Below are the code and all the weights of a small trained network. Each question names an input and a target symbol and asks about switching units off, where a switched-off unit gives its printed mean instead of its output.

import numpy as np


def w(rows, s, z=0):
    codes = np.array(rows[::2]) - 128.0
    scale = np.full(codes.shape[1], s)
    scale[-1] = z or s
    return codes * scale


def norm(h):
    return h / np.sqrt((h * h).mean(-1, keepdims=True) + 1e-5)


def f(y):
    return np.maximum(y, 0)


def softmax(a):
    e = np.exp(a - a.max(-1, keepdims=True))
    return e / e.sum(-1, keepdims=True)


def log_softmax(a):
    a = a - a.max(-1, keepdims=True)
    return a - np.log(np.exp(a).sum(-1, keepdims=True))


def net(x, mask):
    ids = ['ΛΦΩαβγδ'.index(c) for c in x.split()]
    T = len(ids)
    res = E[ids] + P[:T]
    q, k, v = (norm(res) @ M[0].T for M in (Q, K, V))
    z = softmax(np.where(np.tri(T) > 0, q @ k.T / 3**0.5, -1e9)) @ v
    res = res + np.where(mask[0], z, O[0][:, -1]) @ O[0][:, :-1]
    y = f(norm(res) @ A[0][:, :-1].T + A[0][:, -1])
    res = res + np.where(mask[1:9], y, B[0][:, -1]) @ B[0][:, :-1]
    return log_softmax(norm(res)[-1] @ U[:, :-1].T + U[:, -1])


Q, K, V, O, A, B = {}, {}, {}, {}, {}, {}
E = w([
[206,111,114,189,213,102,103],'Λ',
[120,109,141,103,186,124,197],'Φ',
[169,249,200,101,141,168,123],'Ω',
[116,140,149,76,136,88,92],'α',
[26,94,25,134,143,121,97],'β',
[85,144,170,171,141,83,90],'γ',
[170,140,115,8,85,152,146],'δ',
],0.021)
P = w([
[254,97,83,110,207,192,109],'0',
[192,66,159,49,183,191,96],'1',
[193,162,117,171,177,162,77],'2',
[107,115,188,37,106,194,104],'3',
[188,154,83,151,135,159,120],'4',
[78,54,178,113,95,174,77],'5',
[166,184,91,165,127,109,112],'6',
[66,64,150,111,64,175,85],'7',
[166,185,95,154,95,69,120],'8',
[40,81,135,113,45,134,102],'9',
[162,163,99,150,80,85,138],'10',
[73,113,85,101,17,78,140],'11',
[145,139,165,96,107,88,147],'12',
[101,117,98,135,91,113,130],'13',
],0.0084)
Q[0] = w([
[246,141,59,158,160,116,119],'h1',
[16,27,97,117,42,166,135],'h1',
[132,112,162,183,136,226,254],'h1',
],0.0086)
K[0] = w([
[151,136,69,198,148,117,65],'h1',
[17,2,187,124,52,153,97],'h1',
[160,104,180,82,221,183,63],'h1',
],0.0082)
V[0] = w([
[105,177,161,169,106,32,33],'h1',
[150,108,95,2,181,112,111],'h1',
[81,122,163,128,245,37,153],'h1',
],0.0081)
O[0] = w([
[159,60,125,86,227,151,192,140],'h1',
[62,132,118,212,62,100,254,254],'h1',
[219,104,236,122,5,187,133,189],'h1',
],0.0077,0.0066)
A[0] = w([
[89,147,224,105,201,137,219,206],'n1',
[105,131,170,121,158,105,50,185],'n2',
[126,242,151,153,191,249,117,75],'n3',
[111,104,143,93,112,164,222,1],'n4',
[252,104,114,162,182,137,105,174],'n5',
[85,101,45,171,88,124,74,161],'n6',
[152,135,203,158,111,140,173,209],'n7',
[75,53,82,202,95,138,233,61],'n8',
],0.012,0.0066)
B[0] = w([
[143,90,63,172,61,121,89,249],'n1',
[116,133,89,118,114,97,70,168],'n2',
[101,152,144,107,2,217,203,163],'n3',
[161,101,92,184,84,65,67,176],'n4',
[169,117,136,68,210,191,108,195],'n5',
[52,123,143,59,176,160,178,177],'n6',
[102,92,132,138,96,158,169,248],'n7',
[109,90,39,174,99,183,132,212],'n8',
],0.013,0.011)
U = w([
[192,52,161,102,169,124,71,235],'Λ',
[211,13,86,254,131,104,208,67],'Φ',
[108,145,246,121,68,178,135,169],'Ω',
[132,66,132,84,90,137,52,2],'α',
[66,135,68,99,179,106,156,183],'β',
[129,103,132,98,112,98,61,102],'γ',
[135,160,82,111,113,122,23,81],'δ',
],0.0089,0.005)

Each question gives the input, a string of symbols that net reads in full, and the target symbol t.
The units are the heads (3 rows each of Q, K, V and O) and the neurons (one row each of A and B). Each row of codes is followed by its name. A weight is (code - 128) times the scale printed after its matrix; where a second scale follows, it is the last column's (O, A, B and U).
mask holds one flag per unit, heads first, then neurons. A switched-off unit (its flag False) gives its mean, the last column of its rows in O or B, instead of its output. The means were averaged over made-up inputs and are rounded, as every weight is.
A unit's drop is (log p(t) with every unit on - log p(t) with that unit switched off) / (log p(t) with every unit on - log p(t) with every unit switched off).
The circuit of an input: a set's keep is (log p(t) with only the set's units on - log p(t) with every unit switched off) / (log p(t) with every unit on - log p(t) with every unit switched off). Starting from all 9 units, units are removed one at a time, each time the one whose removal leaves the highest keep (on an exact tie, the one counted first), for as long as the keep stays at least 0.8.
circuit, biggest first: the units of the circuit, biggest drop first
most important unit: the unit with the biggest drop
top k neurons: the k neurons with the biggest drops, biggest first
drop of u: that unit's drop, to one decimal
input Ω α Φ γ δ Φ Φ Λ δ, target Ω: circuit, biggest first	(n1, n8)
input α α δ Λ α, target β: top neuron	(n6)
input δ Λ γ δ α δ δ γ, target β: circuit, biggest first	(h1, n6)
input Φ Φ γ Ω α Λ α Ω α α α δ, target Φ: circuit, biggest first	(h1, n4, n6)
input α Λ Ω Φ α α Φ δ δ γ, target β: circuit, biggest first	(n6, h1, n4)
input α α α Φ δ α Λ Φ Φ α, target Ω: circuit, biggest first	(h1, n1, n8)
input Φ α Λ β α α γ α γ, target Λ: circuit, biggest first	(h1, n5)
input Ω δ Φ δ Λ Φ γ Λ α, target Λ: circuit, biggest first	(h1, n5)
input α α α Φ γ α, target Ω: circuit, biggest first	(h1, n8)
input Ω Φ Ω Ω α, target δ: top 2 neurons	(n7, n6)
input α α β α, target Φ: circuit, biggest first	(h1, n1)
input Λ α Φ δ α Ω Φ Φ Φ Φ δ, target Ω: circuit, biggest first	(h1, n1)
input α Φ Φ Φ γ, target Ω: top 2 neurons	(n1, n8)
input Ω Λ γ, target δ: most important unit	n2
input α Ω α Ω β, target β: drop of n2	0.0
input δ α α α Ω δ δ Ω δ, target β: drop of n1	0.5
input Φ β γ Ω δ, target Λ: drop of n1	0.3
